Each row has a name. After each piece below comes the name of the row it's from, unless a question asks for something else. Each question is about the rows just above it. Places in a row count from 1.

bir: [ 22.3 -13.7  37.5  29.6  47.7   0.0  13.2  15.8  -9.8  56.3   7.2 -12.4
   0.4 -24.8  16.0  14.5 -49.4  28.5  25.1 -27.0 -11.8]
dosim: [ 12.4 -40.3   6.5  21.0  -1.5  37.7 -82.6 -20.6  -4.3  -1.5  -1.5 -25.2
  12.3   6.5  16.0   5.8 -24.7  30.3   6.5  18.5  23.4]
riz: [-11.5  11.6  18.8 -24.0  -3.8  -5.8   2.6  24.3  25.0 -55.7   0.5 -18.6
  28.3   4.4 -21.7 -14.3  17.2 -21.9  19.1  11.8 -27.7]
zuti: [-26.4 -35.7 -38.2  -1.1  43.7  29.5  59.3 -15.9   3.5  15.5  42.1  45.0
 -27.2  55.9  -3.6  30.1  17.4 -22.1  20.3  20.0  16.4]
Nise: [ 16.3 -23.5  27.5  16.8   5.9  -0.5  21.8  -3.7   7.2  19.9 -22.7  10.4
  -9.5   9.4  28.3  38.0 -22.0  26.4   9.7 -15.5   5.3]
fadu: [ 16.0  12.8  30.3  23.5 -20.6  21.0  -4.3  18.5   5.8  15.6  12.4  37.2
 -40.3 -82.6  -1.4  37.7  12.3  -1.5 -24.7 -25.2   6.5]
Is [21.8 -3.7] printed in one of the named rows, side by side and in this order?
yes
key -> tag
[-22.1] -> Z_315
[16.0] -> Z_139
[-1.5] -> Z_530
The tag of fadu, keyed by place 18:
Z_530
Put [  6.5 -82.6  12.3  30.3  12.4  21.0 -25.2  18.5 -20.6  37.2  -4.3  37.7
  15.6  23.5 -24.7  12.8  -1.4  -1.5   5.8 -40.3  16.0] back in order: which row is it?
fadu
Does one of the named rows hold [29.6 47.7] side by side, in this order?
yes
How many times does dosim hold [-1.5]?
3
Does one of the named rows hold [-22.7  10.4  -9.6] side by side, in this order?
no

zorep: [-83.1  21.7 -20.8  57.5]
garir: [ 45.0 -21.8  -2.6 -22.3]
fadu: [ 61.8 -26.2  10.1 -25.8]
lepo: [ 0.0  0.1 -9.9 -7.9]
riz: [ 57.1 -25.2  15.1 -50.4]
zuti: [-22.7  81.1  18.9 -69.6]
bir: [-69.6  19.0 -22.7  81.1]
dusep: [ 64.1 -25.2  11.8 -48.9]
dosim: [ 61.2 -27.9  11.9 -61.9]
tedat: [81.0  3.2 81.0  3.2]
Nise: [-83.1  21.7 -11.0  44.2]
mumu: [ 57.1  15.2 -50.4 -25.2]
Is [ 0.1 -9.9 -7.9] printed in one of the named rows, side by side and in this order?
yes
Which row holds these entries in another order? [-25.2 -50.4  57.1  15.1]
riz
key -> tag
[-50.3] -> Z_170
[15.2] -> Z_630
[-25.2] -> Z_671
[-50.4] -> Z_459
[3.2] -> Z_376
[-25.1] -> Z_96
[-25.3] -> Z_281
Join mumu by its entry at place 4:
Z_671
How many times does tedat hold [81.0]?
2
[-83.1 -11.0  21.7  44.2] is which row reordered?
Nise
[-69.6  19.0 -22.7  81.1] is in which row?
bir
Put [-69.6 -22.7  19.0  81.1] back in order: which row is it?
bir

riz: [ 54.6  27.4 -39.1  66.9  22.9 -17.7 -44.6  11.4]
garir: [-43.1  21.8 -50.1  -9.2  11.5 -54.0  11.5 -30.4]
Nise: [-20.2 -39.3 -24.2 -75.6   9.0  -3.0 -51.7 -32.5]
zuti: [-28.0 -38.7  14.7  27.0   7.9 -25.5   5.2  14.2]
dosim: [-75.6 -24.2  -3.0   9.0 -39.2 -20.2 -32.5 -51.7]
bir: [ 27.4 -17.7 -39.1 -44.6  23.0  11.4  66.9  54.6]
tedat: [-75.6 -24.2  -3.0   9.0  -6.8   9.3  30.6 -15.3]
zorep: [-75.6 -24.2  -3.0   9.0 -39.2 -24.9 -24.2 -33.8]
fadu: [-24.9 -10.1 -21.2  21.5   3.2  -6.7   7.0   6.9]
mumu: [-81.0   5.8  22.3  17.7  45.5  67.3 -25.5  19.3]
Which row holds these entries in another order? [-51.7  -3.0 -39.2 -32.5 -20.2 -75.6 -24.2   9.0]
dosim
Times [11.4] occurs in garir:
0
How many times does zorep hold [-39.3]?
0
Put [-81.0 -25.5   5.8  17.7  19.3  22.3  45.5  67.3] back in order: which row is it?
mumu
Which row holds these entries in another order? [-44.6 -39.1 -17.7  11.4  23.0  27.4  54.6  66.9]
bir
key -> tag
[14.3] -> Z_188
[14.1] -> Z_629
[-28.1] -> Z_392
[27.0] -> Z_175
[14.2] -> Z_256
[-28.0] -> Z_936
[6.9] -> Z_748
Look up the entry of zuti at place 8 in the table:
Z_256

zorep: [ 49.8   9.0 -35.3 -69.4  -8.7  -4.3]
mumu: [ 49.8 -27.1 -35.3 -69.4  -8.7  -4.3]
fadu: [-22.4  -8.3  29.0 -22.4  -6.9 -80.0]
riz: [  6.6  24.0  -8.2  24.0  -8.2 -67.0]
Nise: [-32.6  11.4  61.5  12.3  -1.2 -65.6]
lepo: [ -8.2   6.6 -67.0  24.0  -8.2  24.1]
Times [-8.1] occurs in riz:
0
How many times does fadu hold [-22.5]?
0
Put [ 24.0  -8.2 -67.0   6.6  24.0  -8.2] back in order: which row is it?
riz

